Below is a small trained network, with its code and all its weights. Each question gives an input and a class and asks what happens when units are switched off, that is, made to give their printed mean instead of their output.

import numpy as np


def w(rows, s, z=0):
    codes = np.array(rows[::2]) - 128.0
    scale = np.full(codes.shape[1], s)
    scale[-1] = z or s
    return codes * scale


def norm(h):
    return h / np.sqrt((h * h).mean(-1, keepdims=True) + 1e-5)


def f(y):
    return y / 2 * (1 + np.tanh(0.7978845608 * (y + 0.044715 * y**3)))


def log_softmax(a):
    a = a - a.max(-1, keepdims=True)
    return a - np.log(np.exp(a).sum(-1, keepdims=True))


def net(x, mask):
    res = np.array(x, float).reshape(1, 8) / 4 @ E
    u = 0
    for l in range(4):
        y = f(norm(res) @ A[l][:, :-1].T + A[l][:, -1])
        res = res + np.where(mask[u : u + 7], y, B[l][:, -1]) @ B[l][:, :-1]
        u += 7
    return log_softmax(norm(res)[-1] @ U[:, :-1].T + U[:, -1])


A, B = {}, {}
E = w([
[126,130,129,128,128,127,127,132,128,130],'x0',
[128,101,34,48,186,70,192,121,70,61],'x1',
[128,126,126,126,126,131,130,129,129,126],'x2',
[221,99,104,93,84,158,57,77,159,91],'x3',
[144,26,167,201,109,129,73,178,15,79],'x4',
[77,39,161,129,116,97,138,125,216,95],'x5',
[181,200,223,95,72,2,144,169,124,48],'x6',
[110,148,157,127,109,213,205,95,113,48],'x7',
],0.0043)
A[0] = w([
[149,164,236,188,143,202,69,194,215,176,151],'0.n0',
[195,106,227,167,211,148,132,52,160,145,119],'0.n1',
[111,83,42,53,155,89,155,131,90,45,128],'0.n2',
[116,130,134,120,121,130,124,116,111,129,3],'0.n3',
[128,173,143,60,132,149,99,212,126,104,25],'0.n4',
[187,254,80,128,151,152,135,112,73,181,69],'0.n5',
[198,114,139,240,143,149,125,127,22,78,154],'0.n6',
],0.0046,0.0054)
B[0] = w([
[63,143,29,75,109,97,122,177,84,93,242],'0.n0',
[107,139,82,108,50,172,165,168,122,104,135],'0.n1',
[56,168,85,142,51,159,76,211,133,139,228],'0.n2',
[49,58,66,202,126,65,141,73,255,68,77],'0.n3',
[111,58,141,122,127,98,87,155,175,102,88],'0.n4',
[59,117,199,59,155,151,65,90,82,118,157],'0.n5',
[75,91,192,62,140,146,101,120,112,137,254],'0.n6',
],0.0065,0.0033)
A[1] = w([
[112,203,119,130,105,192,189,97,149,70,98],'1.n0',
[171,108,105,156,164,76,86,178,105,168,53],'1.n1',
[147,88,44,61,212,77,159,104,82,56,21],'1.n2',
[146,170,75,115,145,51,85,125,171,212,104],'1.n3',
[53,26,133,148,105,81,145,118,253,74,168],'1.n4',
[121,179,195,211,41,178,71,121,163,180,56],'1.n5',
[99,75,91,164,146,162,131,58,128,176,2],'1.n6',
],0.0061,0.0024)
B[1] = w([
[94,55,153,127,145,97,89,116,135,79,226],'1.n0',
[81,136,157,134,150,133,98,52,159,69,179],'1.n1',
[66,177,83,171,74,132,102,173,120,128,159],'1.n2',
[96,57,149,139,148,105,104,104,135,64,251],'1.n3',
[148,226,140,84,156,166,73,103,2,175,248],'1.n4',
[51,156,65,120,115,90,136,153,102,138,145],'1.n5',
[151,147,141,169,147,147,125,162,141,98,165],'1.n6',
],0.0093,0.0021)
A[2] = w([
[101,143,46,122,2,136,138,199,132,161,187],'2.n0',
[106,92,147,68,116,106,75,122,57,114,166],'2.n1',
[46,79,73,109,163,176,102,78,79,156,143],'2.n2',
[226,109,86,89,79,147,76,62,122,94,124],'2.n3',
[101,234,85,57,167,126,165,63,248,142,82],'2.n4',
[154,167,113,140,77,82,159,125,143,104,109],'2.n5',
[52,161,185,189,234,83,200,152,78,149,251],'2.n6',
],0.006,0.0017)
B[2] = w([
[75,129,109,108,130,106,161,189,179,139,177],'2.n0',
[104,122,124,100,183,102,156,113,182,148,253],'2.n1',
[184,172,178,145,135,86,127,163,167,103,243],'2.n2',
[113,91,77,134,27,112,201,93,136,219,162],'2.n3',
[72,28,189,180,169,120,164,176,2,170,157],'2.n4',
[138,147,164,193,142,154,155,159,118,204,127],'2.n5',
[189,82,74,89,15,141,130,56,176,164,214],'2.n6',
],0.0069,0.0067)
A[3] = w([
[206,206,222,127,80,4,164,160,141,75,81],'3.n0',
[84,93,168,41,174,101,199,149,194,165,127],'3.n1',
[171,132,68,253,223,239,144,158,186,147,47],'3.n2',
[87,155,159,101,85,231,208,105,131,33,159],'3.n3',
[165,246,118,93,185,149,111,73,30,174,4],'3.n4',
[173,88,39,131,60,155,167,92,188,199,76],'3.n5',
[103,15,173,114,141,100,71,159,111,139,111],'3.n6',
],0.0054,0.0012)
B[3] = w([
[180,176,84,223,206,203,145,135,161,170,206],'3.n0',
[203,134,130,157,78,211,56,181,114,54,252],'3.n1',
[255,250,179,192,149,40,160,183,105,91,162],'3.n2',
[122,121,86,156,191,32,60,67,199,175,186],'3.n3',
[149,161,153,59,123,192,27,106,125,168,185],'3.n4',
[189,147,170,106,74,115,205,139,134,139,181],'3.n5',
[117,105,140,140,160,185,226,100,133,82,230],'3.n6',
],0.0072,0.0039)
U = w([
[1,190,56,132,113,108,109,234,129,113,140],'0',
[134,200,139,51,167,174,44,80,62,176,115],'1',
[234,225,150,231,187,136,162,180,148,129,101],'2',
[88,8,209,146,159,175,177,150,48,89,96],'3',
[167,130,141,87,126,142,104,149,201,82,254],'4',
[165,93,77,106,19,108,170,88,164,175,83],'5',
[96,100,127,145,195,63,71,56,224,75,87],'6',
],0.0098,0.0079)

Each question gives the input, the list of numbers given to net, and the class t.
The units are the neurons (one row each of A and B). Each row of codes is followed by its name. A weight is (code - 128) times the scale printed after its matrix; where a second scale follows, it is the last column's (A, B and U).
mask holds one flag per neuron, layer by layer. A switched-off neuron (its flag False) gives its mean, the last column of its row in B, instead of its output. The means were averaged over made-up inputs and are rounded, as every weight is.
A unit's drop is (log p(t) with every unit on - log p(t) with that unit switched off) / (log p(t) with every unit on - log p(t) with every unit switched off).
The circuit of an input: a set's keep is (log p(t) with only the set's units on - log p(t) with every unit switched off) / (log p(t) with every unit on - log p(t) with every unit switched off). Starting from the 12 units with the biggest drops (on a tie, the unit counted first), units are removed one at a time, each time the one whose removal leaves the highest keep (on an exact tie, the one counted first), for as long as the keep stays at least 0.8.
circuit, biggest first: the units of the circuit, biggest drop first
unit that matters most: the unit with the biggest drop
top k neurons: the k neurons with the biggest drops, biggest first
top k neurons in layer l: the k neurons of layer l with the biggest drops, biggest first
input [-7,-3,2,7,-4,-2,4,2], class 5: circuit, biggest first	[2.n3]
input [-4,-6,-7,-6,4,-4,-2,-2], class 4: top 2 neurons in layer 3	[3.n1 3.n5]
input [4,5,5,1,5,-2,3,-7], class 6: top 2 neurons	[1.n1 0.n0]
input [8,7,-5,3,1,1,0,-7], class 0: top 2 neurons in layer 2	[2.n6 2.n0]
input [-6,-2,1,8,-6,-1,7,-7], class 5: top 2 neurons	[2.n3 2.n2]
input [-4,-3,8,3,3,6,-8,2], class 2: circuit, biggest first	[3.n2 1.n6]
input [4,6,3,-7,-2,-6,2,3], class 5: top 3 neurons	[2.n6 0.n0 1.n4]
input [-7,-4,2,7,7,-5,4,4], class 3: top 3 neurons	[0.n6 1.n4 2.n6]
input [0,-7,1,0,6,7,-6,-3], class 0: top 4 neurons	[1.n5 0.n1 2.n0 0.n0]
input [3,2,1,3,-7,3,7,8], class 6: top 2 neurons	[1.n0 3.n3]
input [-5,1,-7,-7,4,5,-5,-3], class 4: circuit, biggest first	[2.n6 2.n2]
input [-2,1,3,0,6,-2,7,-2], class 2: top 3 neurons	[3.n0 1.n3 1.n0]
input [-5,1,-3,7,-8,-5,3,-8], class 3: top 3 neurons	[2.n4 2.n6 1.n4]
input [7,-6,0,4,-1,7,-7,2], class 1: unit that matters most	1.n4
input [4,-2,7,-1,6,6,6,-8], class 6: top 2 neurons	[1.n1 2.n2]
input [-2,-7,-7,-7,0,-8,1,2], class 1: top 3 neurons	[0.n5 0.n2 1.n2]
input [-7,5,-7,-8,-6,-6,0,3], class 5: top 2 neurons	[2.n6 1.n4]
input [3,3,-1,7,2,3,7,7], class 2: top 2 neurons in layer 2	[2.n6 2.n5]
input [5,7,-1,-7,-6,7,7,7], class 0: top 2 neurons in layer 0	[0.n2 0.n6]
input [-7,5,-4,0,-4,-5,8,7], class 2: circuit, biggest first	[3.n0]
input [5,2,-2,-7,6,7,-5,-6], class 1: top 3 neurons in layer 1	[1.n4 1.n3 1.n0]
input [8,7,0,-8,0,7,-7,3], class 5: top 2 neurons in layer 3	[3.n5 3.n0]
